In the rows, zero is written as 128.
Facts:
tope δ:podubrul π:124 ω:stubrak
treplen δ:kludes π:568
zalas δ:nurin π:124
skasken δ:treskiklim π:568
bavol π:124
skaskam δ:pleflur π:124
redrobem π:124
klogra δ:stemal π:568
plegran δ:riflon π:124
stenan π:443
studrak θ:sonam δ:zotos π:124
plaver θ:rasun δ:treskiklim π:443
patrem δ:nurin π:124
riflon π:443
zuskek δ:riflon π:124 ω:stenan pafe
flaflum θ:lofu pustinim δ:bavol π:124 ω:sonam vaskodrur stibror
detrive π:124 ω:fledrum
tripla θ:tuster δ:mizul π:568
sigem θ:bramak viklograr δ:vodil π:568 ω:mizul
babor θ:godru δ:pleflur π:568
misos θ:zalas δ:nurin π:124
broskeklol δ:dronir π:443
sakla θ:bamor klogra δ:stemal π:124
nistek θ:zakloklem δ:gamam π:568
moklogros θ:pustinim δ:bavol π:568
flavir π:124
skoner δ:keskil π:568
nurin π:443
gakul θ:zalas misos δ:nurin π:124 ω:vodil
truvir δ:kliza π:124
gruskoflu δ:brubra π:124 ω:grevami susti
flistus π:568
mumi δ:stetil π:124
podubrul π:124
zuse θ:nibuga δ:stetil π:568
kaber δ:bruke π:568
dosaguk δ:kludi π:124
zali δ:lizis π:568
tutre θ:trupo δ:stenan π:124 ω:mapum viklograr
sofo δ:bruke π:568
gedro δ:gamam π:124
nibuga δ:stetil π:124
truzol δ:brubra π:124 ω:noklo
brinuplo δ:brufuda π:568 ω:brekle
liper δ:dronor π:124 ω:bavol
bresti θ:trabro δ:toben π:568
dronor π:124 ω:sati
stuklon θ:klistan flakol δ:dronir π:568
pustinim δ:bavol π:568
dradu θ:plerak δ:mizul π:124
susti δ:brufuda π:568
fledrum δ:brubra π:124
stibror δ:kludes π:568
kifli δ:pelan π:124 ω:nibuga sakla
fibegul π:124
dizum δ:toben π:568
stubrak δ:pelan π:124
kludi π:443
nudre δ:vodil π:568 ω:skoner flakol dizum
ploflo θ:zalas δ:nurin π:124 ω:dradu
trabro θ:dizum δ:toben π:568
godru θ:flisu δ:pleflur π:124 ω:pugre
sati θ:naklu δ:fibegul π:124
bamor θ:klogra δ:stemal π:568
dromin θ:zamin δ:tiplagrem π:124
plubo δ:stenan π:124
plerak δ:mizul π:124
toben π:124
pleflur π:443
drabi θ:zuskek δ:riflon π:568
fosel θ:dosaguk δ:kludi π:124
stemal π:124 ω:puba
keskil π:124 ω:gedro
bramak θ:sigem δ:vodil π:568
klistan δ:dronir π:568
pelan π:124 ω:skoner vaplufas
flakol δ:dronir π:568
bruke π:124
viklograr θ:sigem δ:vodil π:124
lodel θ:sigem bramak δ:vodil π:443
gamam π:124
bifluk δ:dronor π:124
kapos θ:fledrum δ:brubra π:124
flisu θ:skaskam δ:pleflur π:124 ω:viklograr bifluk
poflan δ:brufuda π:124
zakloklem δ:gamam π:568 ω:mastes
geta δ:podubrul π:568
noklo π:124
zamin δ:tiplagrem π:124
minel θ:gure δ:plotobrar π:568 ω:plaver
soflus δ:redrobem π:124 ω:grevami klistan
vari π:568
pimi δ:kliza π:124 ω:patrem dizum
sonam θ:studrak δ:zotos π:568
dadrak θ:poflan brinuplo δ:brufuda π:124
kurul θ:treplen δ:kludes π:124
flezu δ:kludes π:124 ω:vaskodrur
vaplufas θ:troflum δ:stetil π:124
brekle δ:plotobrar π:443
drefles θ:plakan soflus δ:redrobem π:568
lizis π:124
tagri θ:stuklon δ:dronir π:124
kezar θ:grevami δ:flistus π:124 ω:kurul lamibrek
dripa δ:gamam π:124 ω:dizum
mapum θ:sakla klogra δ:stemal π:124
pugre δ:toben π:124
plakan δ:redrobem π:124
trusen θ:pafe δ:skapur π:568
skeskam θ:kezar δ:flistus π:124 ω:mumi geta
mizul π:124
pafe δ:skapur π:124
nimis θ:skasken rasun δ:treskiklim π:568
trabram δ:brubra π:124
kludes π:568
klubro δ:plotobrar π:124 ω:midrerer
tiplagrem π:443
naklu δ:fibegul π:443
zotos π:443
gure δ:plotobrar π:443
veke θ:gedro dripa δ:gamam π:443
plutrutrek θ:rasun δ:treskiklim π:124
zoren δ:plotobrar π:568
graklo δ:flavir π:568
stuvum δ:pelan π:124
midrerer θ:stubrak δ:pelan π:443
vufi δ:kliza π:124
rasun δ:treskiklim π:124
treskiklim π:443
brufuda π:124
mastes δ:noklo π:124
troflum δ:stetil π:568 ω:kaber
stetil π:124
zabor δ:toben π:568
vazuk θ:plubo δ:stenan π:124 ω:giplapok
kliza π:124 ω:drabi drefles dromin
vaskodrur θ:graklo δ:flavir π:124
stuskizom δ:lizis π:124
lofu θ:pustinim δ:bavol π:124
lamibrek δ:podubrul π:124
giplapok δ:pelan π:568
tuster δ:mizul π:443
brubra π:568 ω:patrem
grevami θ:kezar δ:flistus π:443
trupo δ:stenan π:443
brivos θ:plubo trupo tutre δ:stenan π:568 ω:noklo
furame θ:plegran δ:riflon π:568
skapur π:124
plotobrar π:568
vodil π:568
puba π:124
dronir π:124

Known rows:
[124 126 118 129 123 126 121 132 126 140 134 129 133 119 129 133 139 123
 124 124 136 130 126 125 129 131 109 125 130 130 127 127 122 124]: stuvum
[179 122  17 124 154 102 135 115 114 117  53  86 109 155 136 121 117 128
 163 102 134 134 158 170 124 123 205 130  93 137 142 131 221 211]: skoner
[139 125 134 132 128 126 146 120 125 113 127 120 129 154 125 117 109 134
 131 141 113 117 133 132 120 127 123 115 116 128 123 124 118 134]: sofo
[123 133 115 124 114 126 125 134 117 137 133 144 129 118 128 131 138 127
 125 128 138 138 128 122 136 129 112 129 132 125 124 120 136 128]: kapos
[120 128 129 125 126 126 117 129 139 137 134 130 130 122 130 133 138 115
 126 123 125 128 119 122 120 133 106 130 130 131 131 136 124 120]: dosaguk
[146 118 126 136 138 126 137 118 123 113 124 113 133 169 127 113 114 142
 128 133 114 125 126 127 135 128 125 113 101 138 121 108 141 155]: giplapok
[137 125 155 134 138 134 145 119 149 114 135 111 123 147 128 114 106 149
 132 142 121 117 134 129 127 126 149 136 119 128 122 127 120 117]: vari
[140 127 126 132 125 126 149 122 113 114 128 127 129 151 124 116 109 140
 130 143 118 121 137 133 130 126 128 114 117 125 120 116 123 140]: trusen
[128 128 110 127 128 125 116 132 115 136 133 144 133 132 127 126 143 134
 122 123 130 146 115 117 155 131 120 132 116 134 123 101 163 148]: kurul
[129 126 110 133 133 134 116 132 121 138 131 106 140 131 127 112 149 121
 115 117 114 140 129 118 172 138  88 157  99 153 119  99 193 187]: viklograr
[146 124 121 133 134 126 141 121 106 111 126 129 132 169 123 109 115 149
 127 137 112 135 126 124 155 127 130 118  97 135 115  92 162 166]: drefles
[125 131 138 129 126 142 125 139  64 123 129 135 138 113 126 133 143 123
 122 121 137 140 147 135 159 121 141 113 146 128 120 119 130 149]: lodel
[121 129 144 128 132 133 120 131 152 139 142 126 124 112 131 130 135 136
 126 128 138 131 124 121 136 130 138 150 134 127 126 131 129 106]: bruke
[117 132 129 125 114 128 130 133 122 141 146 135 130 105 129 136 135 112
 127 133 131 121 137 129 115 130 104 128 148 118 126 143  98 105]: godru
[183 117  22 123 158 100 128 111 125 113  52  80 109 157 139 123 119 123
 167 101 125 132 153 174 122 125 208 130  88 146 148 134 238 218]: dizum
[154 133  14 116 146 102 112 127 115 139  60 112 108 128 138 133 145 114
 153  88 147 150 142 152 129 127 184 148 108 133 144 135 224 196]: patrem
[119 130 131 130 149 131 119 131 140 145 139 125 126 114 125 129 135 134
 124 124 129 127 116 122 138 133 151 152 132 120 125 130 116 110]: dronir
[125 127 138 128 140 132 112 129 149 136 138 127 126 127 132 125 139 142
 125 122 133 141 113 114 152 131 141 152 119 136 125 115 157 126]: mizul
[122 129 121 126 122 125 121 132 127 138 134 136 130 119 129 133 137 121
 125 126 130 131 123 123 128 131 111 130 132 128 128 127 127 124]: truvir

Rows:
No name comes twice in this set of rows, the named rows included.
[111 131 140 125 111 129 131 132 141 140 144 130 129 101 129 140 130 106
 126 134 130 113 134 129  97 132  94 128 153 118 132 157  77  91]  zuskek
[145 117 148 138 147 134 136 118 147 114 131 103 128 160 129 110 112 157
 130 135 122 123 128 126 144 127 151 132 104 139 119 111 143 138]  vodil
[124 125 125 126 135 125 108 127 138 134 130 131 132 140 131 128 143 122
 123 117 119 137 108 114 135 134 109 133 115 140 129 117 154 139]  pafe
[123 127 126 125 130 125 110 127 139 133 128 134 130 140 133 128 142 121
 125 117 122 138 110 113 131 133 106 133 116 140 129 120 155 137]  fledrum
[120 130 110 131 127 134 121 133 139 137 125 119 135 127 124 118 141 120
 116 119 114 136 124 118 158 138  86 154 107 146 126 107 176 170]  bifluk
[125 126 133 132 138 142 115 137  86 121 116 137 137 133 126 132 144 130
 120 110 131 145 129 126 163 124 138 111 130 139 126 106 153 161]  midrerer
[107 143 150 124  84 127 136 134 116 142 118 127 125  82 107 128 115 121
 104 148 145 100 122 135 113 135  85 156 156 147 147 152 108 124]  tutre
[121 137 125 121 122 124 123 130 110 136 135 138 128 124 130 126 140 115
 126 125 127 135 126 119 126 129 112 138 132 123 121 132 131 127]  misos
[177 123  26 123 169 100 135 111 103 122  60  66 112 150 135 119 119 108
 163 101 120 120 159 174 106 125 210 138 101 129 141 157 187 198]  flakol
[144 121 141 133 131 126 144 118 114 114 136 104 134 153 129 115 113 128
 131 140 113 114 141 134 119 126 121 116 119 131 119 130 113 135]  bramak
[145 131  49 124 129 117 136 133 143 153  91  88 106  68 139 147 130 114
 156 111 176 116 182 174  97 124 192 151 157 112 145 184 127 119]  pelan
[144 128 131 130 124 125 150 121  98 114 135 122 131 150 125 113 113 136
 131 145 118 123 143 134 134 124 130 118 119 124 115 117 125 141]  moklogros

The same nodes again, as new rows of numbers:
Known rows:
[121 159 141 180 152 134 121 142 140  87 143 102 139  93 126 125  92 107
 101 161 144 114 105 143 186  90 124 116  92 130 130 141  79 114 167 119
 102  98 106 165 179 127 102 112 109 114 150]: dromin
[113 129 120 109 134 142 123 135 109 136 102 152 129 130 107 129 143 137
 119 139 116 143 126 131 133 137 174 121 139 141  88 140 138 143 128 130
 120 122 131 117 124 142 126 114 151 107 131]: zuse
[173 113 143  73 141 107  98 111  80 141 153  87 145 192 124 145  34 145
 115 104  56 170 138 186 198 101 166 107 143 195 143  80 131 162  96  93
 135 125 117 178 142 119 165 104 153 148 124]: skoner
[136 134 135 124 121 132 129 131 144 118 143 130 138 129 125 126 128 128
 131 137 134 125 122 125 122 135 109 144 125 126 130 136 125 132 116 130
 121 129 121 119 133 123 111 130 115 135 124]: truvir
[150 139 118 152 107 125 138 137 139 116 126 151 133 142 119 132 134 119
 141 143 147 112 126 105 110 133 108 139 129 134 126 125 147 130 119 141
 119 117 137 100 124 122 124 144 123 134 110]: godru
[114 115 126 154 137 137 124 142 107 131  97 145 134 126 104 130 120 138
 136 152 115 132 124 130 134  98 178 110 145 143 112 137 134 145 139 146
 125 109 133 126 133 141 138 134 147 111 117]: babor
[160 181 104 131 110 117 167 129 144  89 129 164 148 122 131 119 157 122
 140 139 141 120 126 112  87 149  97 142 118 144 107 123 161 135 127 133
 134 114 145  86 116 152 144 127 121 126 103]: gruskoflu
[153 149 107 131 101 127 133 126 135 112 120 164 125 143 124 138 158 120
 136 143 150 112 125 102  96 142 104 141 118 146 107 133 154 126  99 135
 117 128 142  91 107 131 119 136 126 123 106]: kezar
[135 138 111 150 126 120 134 131 122 129 122 149 117 109 149 144 163  98
 148 112 167 113 130 110 118 147  99 132 123 124 104 119 147 114 124 114
 142 130 132 117 125 126 136 125 120 148 123]: stemal
[126 119 141 123 120 124 143 121 122 140 116 114 124 139 112 115 140 157
 125 117  98 130 156 105 122 128 156 109 143 128 147 148 139 131 140 145
 141 121 135 134 112 137 147 143 148 129 116]: treplen
[144 128 142 140 105 121 141 121 151 125 147 105 135 138 119 122 118 139
 132 125 129 114 133 105 115 124 106 133 129 119 158 128 129 131 126 143
 127 122 128 123 133 112 118 145 115 145 114]: skaskam
[134 134 113 153 129 123 132 131 123 131 121 149 119 108 149 145 165 101
 150 107 166 111 131 114 121 144  99 132 125 126 109 121 144 115 122 115
 145 128 133 120 127 127 136 123 118 149 123]: dronor
[151 155 105 137 105 125 142 139 134 105 128 169 129 145 123 132 163 114
 137 137 143 123 127  97 102 145  92 145 120 135 116 131 157 130 105 138
 125 136 135  99 112 132 136 139 131 133 117]: kifli
[147 125 146 132 109 124 142 122 153 129 152 111 134 139 120 120 125 142
 133 123 127 115 135 103 116 132  99 140 131 115 160 127 128 129 123 141
 129 128 121 123 133 118 119 147 119 146 115]: plegran
[109 110 149 125 140 133 133 126 122 139 117 109 135 120 113 118 123 155
 118 131  97 141 135 137 140 109 172 112 138 129 137 147 120 140 147 137
 128 120 125 142 133 134 131 126 145 115 127]: kaber
[134 133 129 126 121 129 130 132 143 115 139 129 135 129 128 127 128 123
 128 133 133 122 120 123 126 127 112 144 120 123 134 134 126 130 117 130
 120 131 119 118 137 120 109 127 119 133 129]: vufi
[162 182 104 138 111 114 164 124 147  90 122 160 153 123 133 126 154 125
 145 143 141 116 127 116  82 134  97 130 122 147 115 130 163 142 122 131
 128 108 151  88 114 152 140 134 117 121  90]: tutre
[108 108 122 122 136 140 123 147 111 152  98 157 150 128 106 132 139 146
 148 142 106 155 119 138 110 116 182 132 153 134 109 133 147 163 120 150
 131 130 140 107 124 133 137 138 151 126 120]: nistek
[124 143 124 118 139 130 131 121 113 108 102 132 111 135 114 127 151 138
 104 136 105 128 146 134 153 133 150 106 121 141 119 157 133 109 145 118
 127 120 126 144 120 157 139 121 155 100 134]: bramak

Rows:
No name comes twice in this set of rows, the named rows included.
[127 140  97 155 127 134 132 142 102 119  82 176 131 136 111 140 155 128
 137 153 124 135 133 121 114 122 162 114 130 155  99 142 157 142 126 147
 130 115 149 112 110 152 153 144 159 106 108]  brivos
[125 145 120 102 136 141 119 135 138 104 138 151 131 125 130 132 146 115
 117 141 132 133 111 149 134 145 114 155 112 128 103 143 131 123 108 110
 115 139 114 113 135 135 105 112 123 114 142]  dadrak
[119 137 139 144 148 138 120 147 140 101 145 119 142 111 124 131 102 114
 115 150 136 126 104 147 163 108 121 142 109 121 120 133 102 120 141 120
 111 119 106 140 166 127 102 118 113 123 150]  sati
[160 171 108 143 109 115 164 129 145  94 124 154 149 127 124 120 139 124
 150 146 143 107 128 112  90 136 101 135 132 147 116 120 163 137 131 138
 131 102 148  83 121 151 139 133 112 124  90]  flisu
[103 115 123 101 143 142 124 145 105 126 103 163 127 132 111 133 151 137
 126 137 103 148 129 145 134 143 170 140 146 120 103 141 150 137 130 132
 136 132 117 115 122 154 139 125 154 116 139]  trusen
[137 141 143  90 114 124 139 110 155 114 154 116 118 139 130 121 150 134
 115 111 120 124 138 113 119 159  91 145 113 118 148 146 126 113 111 116
 125 144 118 127 116 132 113 125 120 134 134]  poflan
[119 144 144 122 152 133 147 137 157 107 144 119 163  87 133 114 103 135
 141 151 128 140 100 174 129 114 134 149 130 118 125 130 116 150 148 123
 124 112 119 117 164 140 109 109  95 121 125]  mapum
[203 152  86 119 114  92 114 127  75 126 147 164 124 187 151 174 111  87
 151  90 131 139 136 132 156 145  77 131 127 199 100  56 177 137  66  77
 149 138 134 141 114 119 188 110 137 185 114]  pelan
[219 157  91  89  91  97 113 119  88 104 160 160 129 233 130 161  82 100
 137 118 110 141 134 139 156 151  79 138 128 209 103  58 183 142  42  86
 129 135 128 117 105 120 169 120 145 153 103]  pimi
[225 158 109  75  79  92 118 104 103 121 175 126 135 229 131 152  77 121
 130  85  92 147 144 122 144 147  77 135 123 204 134  66 168 146  46  91
 133 145 130 136 101 112 170 121 141 169 101]  dripa
[133 115 125 112 105 123 150 129 119 153 105 147 130 150 107 119 161 164
 147 112 102 141 153  86  83 142 155 117 151 131 136 135 169 149 115 159
 143 133 145 109  89 134 162 159 155 136 102]  zakloklem
[220 142  81  82 101  99 112 114  54 114 119 164 113 248 118 167  90 118
 137 116  88 144 159 143 160 150 130 109 153 222  97  65 201 147  62  91
 138 124 138 126  84 145 203 126 180 132  86]  nudre
[106 114 153 142 159 125 124 125 140 143 144  92 136  74 154 134 119 124
 137 105 144 131 120 149 149 108 121 130 125 107 139 128  96 121 145 113
 139 129 114 154 161 113 110 109  97 153 140]  noklo
[130 148 154 115 140 126 147 123 165 109 153  99 160  89 140 110 109 144
 131 134 118 130 110 155 121 117 122 139 122 121 143 132 112 139 149 126
 125 114 123 120 152 135 111 116  95 127 122]  bifluk

Now the same nodes, written a new way:
Known rows:
[126 139 123 128 155 123 132 146 133 127 147 136 105 111 110 120 144 123
 137 135 143 119 129 145 129 125 136 134 106 131 125]: gruskoflu
[117 127 126 138  99 110 129 123 104 129 122 136 130 123 132 133 123 130
 134 133  93 123 140 135 116 110 135 136 141 123 145]: susti
[106 114 137 133 106 117 124 133 111 142 114 135 129 134 138 131 125 134
 140 133 102 128 135 115 123 110 129 123 142 127 159]: kaber
[141 123 123 104 148 146 139 126 136 152 110 152 154 111  99 109  98 141
 101 115 145 136 131 121 122 183  99 158 117 151 124]: dripa
[112 123 135 125 146 128 128 147 133 145 135 129 111 123 122 120 143 126
 146 135 140 122 124 127 131 113 132 121 114 134 145]: flezu
[121 132 133 141 120 114 122 132 108 123 127 141 127 119 120 127 121 133
 130 132 118 121 136 129 119 120 132 138 138 125 136]: treplen
[107 121 136 134 122 119 121 141 121 133 120 140 119 131 128 127 128 134
 137 133 120 127 132 116 128 115 125 122 130 128 154]: zali
[109 110 127 118 113 126 139 129 126 161 120 123 130 129 140 128 137 125
 148 132 101 129 131 129 124 109 131 123 127 133 157]: dradu
[113 125 128 118 146 133 128 147 148 135 134 132 102 118 121 118 141 123
 143 133 131 127 122 127 135 113 128 122  92 131 158]: ploflo
[102 113 126 128  98 116 131 130 120 139 111 135 124 135 143 135 130 129
 141 133  88 133 137 122 126 104 127 120 132 125 166]: drefles
[ 89 112 138 121 124 121 141 146 119 165 146 127 137 136 125 126 117 141
 130 137 140  98 113 126 131 118 145 134 138 147 142]: plubo
[ 88 139 100 123 119 105 150 151 141 108 152 156 102 128 115 134 123 133
 109 139 130 103 120 154 145 119 129 140  92 135 140]: brivos
[ 98 133 107 116 130 116 154 145 139 134 157 139 113 121 115 127 129 129
 120 137 137 102 116 157 138 122 137 142  98 141 132]: vazuk
[134 137 113 113 109 117 136 108  95 142 137 129  98 135 123 127 140 122
 155 135 125 112 146 154 108 133 118 126 101 135 122]: plutrutrek
[118 119 135 139 125 112 135 118 139 103 117 140 122 121 121 129 129 132
 127 132 116 117 138 136 120 129 130 136 126 120 141]: flistus
[138 116 125 104 162 143 150 120 173 123 108 152 136 111  98 110 110 138
 102 119 150 128 131 130 126 188 100 154  94 144 129]: pelan
[118 120 135 139 125 112 135 119 138 103 117 140 123 121 122 129 129 133
 128 132 115 117 138 135 120 128 130 136 126 121 141]: plotobrar
[109 134 157 135 137 114 158 101  64  94 120 118 104 132 146 124 122 133
  97 112 144 145 153 152 131 135 142 142 135 109 165]: kludi
[124 114 135 127 134 121 146 115 146 126 124 127 127 116 122 124 137 126
 137 131 120 116 133 145 118 129 136 137 121 127 136]: redrobem

Rows:
No name comes twice in this set of rows, the named rows included.
[133 140 129 132 106 108 117 113  75 127 131 139 104 139 118 128 124 134
 147 135 130 109 150 134 105 134 119 129 127 130 121]  skasken
[119 127 125 136 101 112 129 124 105 128 122 138 129 124 132 132 120 130
 133 132  92 124 140 133 117 116 134 137 139 124 145]  giplapok
[130 111 116 109  89 132 142 104 114 151  85 153 172 125 124 125  82 144
  99 115  87 143 145 117 113 171  97 158 144 142 146]  skoner
[128 142 109 122  98 107 128 112  92 118 129 144  89 141 124 133 133 126
 146 136 117 115 152 147 112 131 110 124  99 129 129]  nimis
[ 75 132 161 129 128 113 154 133  36 133 142 118 114 153 148 126 102 148
  92 117 163 128 133 132 144 124 151 139 153 130 171]  trupo
[118 150 136 120  96 107 151  85   6 119 127 115  86 155 156 130 121 128
 119 115 130 143 169 160 116 134 128 132 127 117 156]  plaver
[112 130 122 120 160 130 132 157 158 130 138 137  92 117 117 119 156 120
 143 134 146 130 122 134 143 113 124 117  86 131 148]  flaflum

